Each row has a name. Each question is about the rows just above it.

[ -7   0   4  -3 -12  -4   8  -4   3  -3] -> nev
[  0  -7  -4   4 -12   8  -4  -3 -34 -15] -> maku
[ 24   0 -19  29  38 -15   2  -5 -34 -15] -> zasan
[ -9  -1 -13 -31  -6 -42 -52   6 -43   2] -> tugo
[ 24   0 -19  29  38 -15   2  -5 -34  25] -> kubol
What is the next entry after [ -7   0   4  -3 -12  -4   8  -4]?	[3]
[ 24   0 -19  29  38 -15   2  -5 -34 -15] is in which row?	zasan

[ 14 -12  40 -11 -26  -7] = pubu
[ 1  0  1 -1  0  0] = tugo
[-1  0 -2  0  1  0] = Tidiv
[ -1  -1 -21  17   9   9] = desem
[ 30 -14  45  -8 -35  -1] = nal
[ -1  -1 -21   9 -26   4] = nev
[ 3 -2  0 -1  1  2] = maku
[-1  0  0  0 -1 -2] = nubu
What is the next entry after [45 -8]?	[-35]
What is the next entry after [ -1  -1 -21   9]?	[-26]
Give the next entry after [ 1 -1  0].	[0]
Whose row is [ -1  -1 -21   9 -26   4]?	nev
Whose row is [ 1  0  1 -1  0  0]?	tugo
Whose row is [ 3 -2  0 -1  1  2]?	maku

[ 13  31 -21 -16 -20  17  12 -28   1   9 -23  -8 -32  10  21 -38   4 -20
  17  33 -15  23 -14  -4 -24 -19  22  36 -13 -10  31 -15  -2 -23  14 -15
 -30  10 -34] = nev
[ -8  24  -9 -26 -29  33  27 -33 -23 -16  33 -13 -17  17  33 -14 -24 -38
  23  10 -15 -20   4  -4  21  35  -6 -24  31   0 -16 -25 -29  11  19  32
  -1  10  29] = kubol
[  1   9 -23  -9 -32  30 -28 -16 -20 -17 -21 -17 -20  15  37  11  20 -12
  27  18 -37  11  12  33  25   2   8 -29 -35  -8  25 -30 -38  12  22  37
  34  23  -5] = pubu
[ 31 -27 -31 -15 -37  20 -18  15 -21  -4   0  38 -30  22  -3   3  31  36
   3  28  -1  17   9 -12  30  18  30   1 -10 -29 -26  22 -21   8  34 -23
 -12 -22 -29] = nubu
Give the next entry after [ 22 -21   8].	[34]
Give the next entry after [  1   9 -23  -8 -32  10  21 -38   4 -20  17  33].	[-15]
Give the next entry after [ 27  18 -37  11  12  33  25   2   8 -29].	[-35]
What is the next entry after [ 17  33 -14 -24 -38  23  10 -15 -20   4  -4  21]?	[35]
Give the next entry after [-16 -25].	[-29]
What is the next entry after [-33 -23]?	[-16]
Give the next entry after [-21 -16 -20  17].	[12]

[-15  -4  -4  -9  14   3   4  -4 -19  12  35 -15  -6 -22   7   3  -8  -4
  -4   8   1  11 -14  -4  -5  12  -6   9  13  22  11 -15 -33   8  -4 -14
   3  -7  13   4   0 -31   0   9  -4 -22   3   1] -> bon
[-18  -5  -4  -8  16   0   5   2 -18  12 -36 -16  -9 -18   3   7 -14  -1
  -8  13  -9  14 -16  -5   1   7  -7   6  15  15  14 -18 -33  10  -6 -12
 -12  -8  14   7   1 -28  -3   8  -6 -24   2   6] -> Sim
[-31  -6  -7  -4  -2   1   6  -2 -13  10  16  -8   3 -20  21  12  -4  -6
   0  13  -6   6  -6   2  -7  12 -10  -5   9  27   2 -10 -33  10   2 -18
   0  -9  -5   5   1 -20   1  -8  -2 -15   0  -4] -> Tidiv
[ -5  -1   0   0 -23  -2   3 -12 -13  -7 -48   2 -15  -7 -12  -1  14 -13
  13  -2  21  -3   6  -8 -10 -19   8  -1  -1 -15  11  22 -33  11 -18   5
  -4  11 -16   4  16 -12 -18  24  23  -5   4  15] -> nal
[-30  -9 -12   1  -8   7   1  -3 -12  15 -21  -7   3 -18  18   9  -2  -2
  -2  12 -11   7 -12  -1 -13  10  -5  -5   2  29   2 -12 -33  13   4 -23
  -1  -8  -7   2   1 -24  -3  -6   4 -11   8  -5] -> tugo
[-30 -10 -13   2  -8   2   2  -1 -12  16  -9  -6   3 -17  18   9  -1  -3
  -3  13 -11   8 -13  -2 -13  10  -5  -4   2  30   2 -13 -33  13   4 -24
 -15  -8  -7   3   1 -23  -3  -6   4 -12  -1  -5] -> desem
[-32  -7  -7  -4  -4   0   7  -2 -12  11   4  -8   3 -19  22  12  -3  -6
  -1  13  -6   6  -7   2  -7  12 -10  -5   9  27   2 -10 -33  10   2 -19
  -4  -8  -6   5   0 -20   0  -8  -1 -15  -3  -5] -> nubu
[-15  -3  -5  -9  13 -11   4  -6 -18  13  30 -16  -7 -22   7   3  -9  -3
  -5   8   0  11 -14  -4  -4  11  -5  10  12  22  10 -14 -33   9  -3 -14
 -33  -6  12   4   0 -30  -1   8  -4 -21  -2   0] -> maku
The next entry after [ 22  11 -15 -33]:	[8]
Give the next entry after [  0   5   2 -18  12 -36 -16  -9].	[-18]

[ -9 -11  -3   2  -3  -2  11  20   2   8 -20  22   8   5 -13] -> nubu
[-16  -1  -3  -6  16  10  32  32  -9  -2 -12  24  14   7  -4] -> maku
[ -8 -33 -12  43 -28   3  10 -29  -7   0 -26  31  26 -39 -34] -> nev
[-16   6  -3  -6  16  10  32  32  -9  -2 -12  24  14   7  -4] -> zasan
[-16   6  -3  -6  16  10  32  32  -9  -2 -12  24  14   7  -8] -> kubol
[-16  -1  -3  -6  16  10  32  32  -9  -2 -12  24  14   7  -4] is in which row?	maku
Whose row is [-16   6  -3  -6  16  10  32  32  -9  -2 -12  24  14   7  -4]?	zasan
Give the next entry after [-33 -12  43].	[-28]
What is the next entry after [ 2 -3 -2 11 20  2  8]?	[-20]

[ -3  36  -8  14  17 -35 -13  14  12  -3] : Tidiv
[-13  18  15  -9  29   1  37 -14  16  21] : nev
[-13  18  -9  15  29   1  37   8  21   6] : nubu
[  6  33   5  11   7 -43 -15   2  12   7] : pubu
[ 13   8  24   4 -12 -33   8 -30   6  22] : Sim
[ -9  15  31   1  37 -42 -19   3  12   9] : kubol
What is the next entry after [18 -9 15]?	[29]
Give the next entry after [-9 15 29  1 37  8 21].	[6]
Give the next entry after [-42 -19   3  12].	[9]
Give the next entry after [ 24   4 -12].	[-33]
What is the next entry after [ 36  -8  14  17 -35 -13  14  12]?	[-3]
What is the next entry after [-9 15 29  1 37]?	[8]

[ -9 -35 -12  -9 -13  10]  maku
[-31   9  -1 -24   1 -16]  pubu
[-25  24  24   4  -8   5]  desem
[-21 -18  -7 -39  15   3]  Tidiv
[13 18 -9 17 20 -1]  nubu
[  9 -15 -14  26 -45 -13]  nal
[-25  24  24   4  -9 -18]  Sim
[-6 -2 38  3  6 24]  tugo
[-33  36   7 -11  19  35]  kubol
[  3  38  -2  -6 -10 -14]  nev
[ -1   6   2 -21   6  27]  zasan
[ 0 -9 13  8 -6  9]  bon
The next entry after [ 0 -9]:	[13]
What is the next entry after [6 2]?	[-21]
Give the next entry after [-18  -7 -39].	[15]
The next entry after [ 3 38 -2 -6]:	[-10]

[ -5  -3 -21  11   0] = nubu
[-29   9  43 -14 -21] = kubol
[ 15 -21  -3   2 -22] = desem
[-24   8  18 -47  26] = zasan
[-16  23  40 -38  -2] = tugo
Give the next entry after [ -3 -21].	[11]
What is the next entry after [ 15 -21]?	[-3]

[  1  10   5 -22 -13 -13   6  -3 -11   6   3   2  -1   0   2  -3   4   3] : bon
[-16   0   3  44  -7   5  -4   6  10   3 -12   6 -10  -2  10  -2   2 -22] : tugo
[-1  0 -3 -6  0 -4  9 -2  5 -1  2 -1 -2  0 -8 -5  5  4] : pubu
[ -5   0  -1  -4  -7 -24   0  -2  15 -10   9  -5  -7  -1   7   2   2   8] : Tidiv
[-1  0  0 -1  1 -1  0 -1 -3  6  3  2 -1  0  2 -3  4  3] : nubu
[ 2  0  8  0 -8 -3  4 10 14 -3  7  4 -5  7 -3  0  2 -4] : kubol
[ -1   0  -3  -3 -14 -10   2   2   6   2  14  -2  -5   1   8  -8   4  -1] : zasan
[-1  0 -3 -6  0 -4  9 -2 -1  5 -1  2  1 -9  8  6  2 15] : maku
[ -3   0 -13  -1  -7  -7  -1 -12  -9   0   2  -9   2  -7  11  -5  -4  -1] : nal
[ 11   0  -5   0   1   8   1  10   5 -22 -13 -13   6  -4 -11   8 -12  -4] : desem
What is the next entry after [  1  10   5 -22 -13 -13   6  -4 -11]?	[8]
What is the next entry after [ 0 -1  1 -1]?	[0]
The next entry after [ 5 -1  2 -1]:	[-2]
Give the next entry after [-2 10].	[-2]

[-18  12   8  15] -> Sim
[ 11   8 -28 -48] -> nubu
[-18  12  -5   9] -> desem
The next entry after [12 -5]:	[9]
Where do [-18  12   8  15] appear?	Sim
Give the next entry after [  8 -28].	[-48]
Whose row is [-18  12  -5   9]?	desem
What is the next entry after [12  8]?	[15]

